Below are the code and all the weights of a small trained network. Each question names an input and a class and asks about switching units off, where a switched-off unit gives its printed mean instead of its output.

import numpy as np


def w(rows, s, z=0):
    codes = np.array(rows[::2]) - 128.0
    scale = np.full(codes.shape[1], s)
    scale[-1] = z or s
    return codes * scale


def norm(h):
    return h / np.sqrt((h * h).mean(-1, keepdims=True) + 1e-5)


def f(y):
    return y / 2 * (1 + np.tanh(0.7978845608 * (y + 0.044715 * y**3)))


def log_softmax(a):
    a = a - a.max(-1, keepdims=True)
    return a - np.log(np.exp(a).sum(-1, keepdims=True))


def net(x, mask):
    res = np.array(x, float).reshape(1, 7) / 4 @ E
    u = 0
    for l in range(2):
        y = f(norm(res) @ A[l][:, :-1].T + A[l][:, -1])
        res = res + np.where(mask[u : u + 8], y, B[l][:, -1]) @ B[l][:, :-1]
        u += 8
    return log_softmax(norm(res)[-1] @ U[:, :-1].T + U[:, -1])


A, B = {}, {}
E = w([
[207,27,110,251,190,39,91,217,153,89,65],'x0',
[168,141,102,125,123,46,40,119,96,143,31],'x1',
[225,107,155,135,125,154,159,154,132,238,154],'x2',
[101,104,149,86,85,171,109,124,84,250,89],'x3',
[219,64,117,202,160,100,232,70,245,77,199],'x4',
[131,235,73,86,143,203,56,52,229,91,97],'x5',
[89,77,185,228,156,154,171,120,47,15,219],'x6',
],0.0018)
A[0] = w([
[73,193,126,76,105,177,95,62,125,118,130,99],'0.n0',
[102,92,179,113,99,127,113,128,46,189,111,54],'0.n1',
[155,152,138,168,178,106,98,122,94,71,145,105],'0.n2',
[93,133,113,146,175,127,45,148,107,84,65,4],'0.n3',
[153,159,110,102,85,161,108,133,178,187,94,37],'0.n4',
[161,141,79,108,157,82,104,87,211,91,95,70],'0.n5',
[146,67,127,179,133,94,158,189,105,132,132,46],'0.n6',
[136,141,136,79,88,134,102,132,114,252,92,48],'0.n7',
],0.0046,0.0033)
B[0] = w([
[106,144,149,87,150,82,147,251,104,95,151,255],'0.n0',
[120,108,73,146,56,58,165,110,135,104,95,185],'0.n1',
[180,140,177,107,74,130,118,148,100,252,124,168],'0.n2',
[93,118,144,195,100,159,69,122,137,94,88,150],'0.n3',
[189,137,135,123,218,137,92,111,174,130,125,175],'0.n4',
[155,133,80,153,62,54,159,73,170,131,58,205],'0.n5',
[142,144,169,82,158,85,142,204,182,125,125,191],'0.n6',
[138,47,81,113,150,148,134,101,88,214,85,244],'0.n7',
],0.0045,0.002)
A[1] = w([
[163,67,180,201,136,118,215,164,156,105,205,70],'1.n0',
[142,111,152,199,134,211,184,47,158,83,209,40],'1.n1',
[78,107,195,103,148,188,154,178,84,157,165,114],'1.n2',
[159,145,112,67,209,194,91,81,142,210,110,9],'1.n3',
[157,182,116,87,98,81,37,189,94,144,72,138],'1.n4',
[85,142,127,204,121,141,2,149,101,43,77,3],'1.n5',
[85,114,172,169,52,89,150,114,96,68,148,94],'1.n6',
[208,50,120,194,157,90,95,117,134,174,86,101],'1.n7',
],0.0044,0.0027)
B[1] = w([
[124,54,163,170,232,105,130,135,105,107,145,253],'1.n0',
[72,89,51,171,104,217,73,3,58,198,130,184],'1.n1',
[132,164,86,121,115,101,111,100,190,64,103,202],'1.n2',
[209,113,121,109,233,166,46,240,153,136,128,163],'1.n3',
[162,105,158,179,121,197,162,63,153,137,200,235],'1.n4',
[88,121,224,198,60,172,53,183,161,163,73,163],'1.n5',
[170,165,116,95,177,194,90,131,195,170,130,183],'1.n6',
[65,206,126,73,116,151,139,125,112,71,166,239],'1.n7',
],0.0046,0.003)
U = w([
[218,192,191,151,75,137,134,113,81,141,180,1],'0',
[28,237,114,29,104,175,155,161,122,21,196,150],'1',
[83,143,215,217,52,171,20,172,138,112,61,162],'2',
[145,59,198,166,219,39,193,227,118,64,174,151],'3',
[198,195,54,147,82,49,153,57,242,64,60,143],'4',
[102,57,93,199,186,199,149,2,101,114,198,131],'5',
[219,134,74,41,219,189,61,191,155,204,89,136],'6',
[92,53,69,78,40,86,173,128,19,212,64,122],'7',
],0.0088,0.0034)

Each question gives the input, the list of numbers given to net, and the class t.
The units are the neurons (one row each of A and B). Each row of codes is followed by its name. A weight is (code - 128) times the scale printed after its matrix; where a second scale follows, it is the last column's (A, B and U).
mask holds one flag per neuron, layer by layer. A switched-off neuron (its flag False) gives its mean, the last column of its row in B, instead of its output. The means were averaged over made-up inputs and are rounded, as every weight is.
A unit's drop is (log p(t) with every unit on - log p(t) with that unit switched off) / (log p(t) with every unit on - log p(t) with every unit switched off).
The circuit of an input: a set's keep is (log p(t) with only the set's units on - log p(t) with every unit switched off) / (log p(t) with every unit on - log p(t) with every unit switched off). Starting from the 12 units with the biggest drops (on a tie, the unit counted first), units are removed one at a time, each time the one whose removal leaves the highest keep (on an exact tie, the one counted first), for as long as the keep stays at least 0.8.
circuit, biggest first: the units of the circuit, biggest drop first
unit that matters most: the unit with the biggest drop
top k neurons: the k neurons with the biggest drops, biggest first
top k neurons in layer l: the k neurons of layer l with the biggest drops, biggest first
drop when u is switched off: that unit's drop, to one decimal
input [8,3,-7,8,-4,-6,6], class 2: circuit, biggest first	1.n5, 0.n3
input [-6,6,-8,5,7,-4,0], class 1: circuit, biggest first	0.n7, 0.n0
input [8,3,-7,6,6,-4,-6], class 4: unit that matters most	0.n5
input [3,-3,7,0,-4,-5,-5], class 7: top 2 neurons	0.n1, 1.n6
input [0,-6,3,-3,4,-4,-2], class 5: top 2 neurons	1.n1, 0.n0
input [5,8,0,1,-4,-1,-5], class 2: top 2 neurons in layer 0	0.n3, 0.n2
input [-4,6,1,-4,1,-5,0], class 0: top 2 neurons in layer 1	1.n0, 1.n6
input [6,4,7,1,-1,7,4], class 2: top 3 neurons	0.n3, 1.n5, 0.n7
input [6,7,-1,-4,-5,8,-5], class 2: top 2 neurons in layer 1	1.n5, 1.n2
input [-5,1,3,-3,3,4,1], class 1: top 2 neurons in layer 1	1.n4, 1.n2
input [1,-6,-6,-3,-8,-2,3], class 2: top 3 neurons	1.n5, 0.n3, 1.n7
input [6,8,-8,-6,-3,-4,5], class 2: drop when 1.n5 is switched off	0.1
input [8,7,-7,-7,2,3,7], class 2: drop when 1.n5 is switched off	0.4
input [5,4,-8,4,-1,-3,8], class 2: circuit, biggest first	1.n5
input [4,-3,-4,-8,2,5,5], class 5: drop when 1.n1 is switched off	0.7
input [-3,5,-8,-6,-5,4,7], class 2: drop when 1.n5 is switched off	0.5
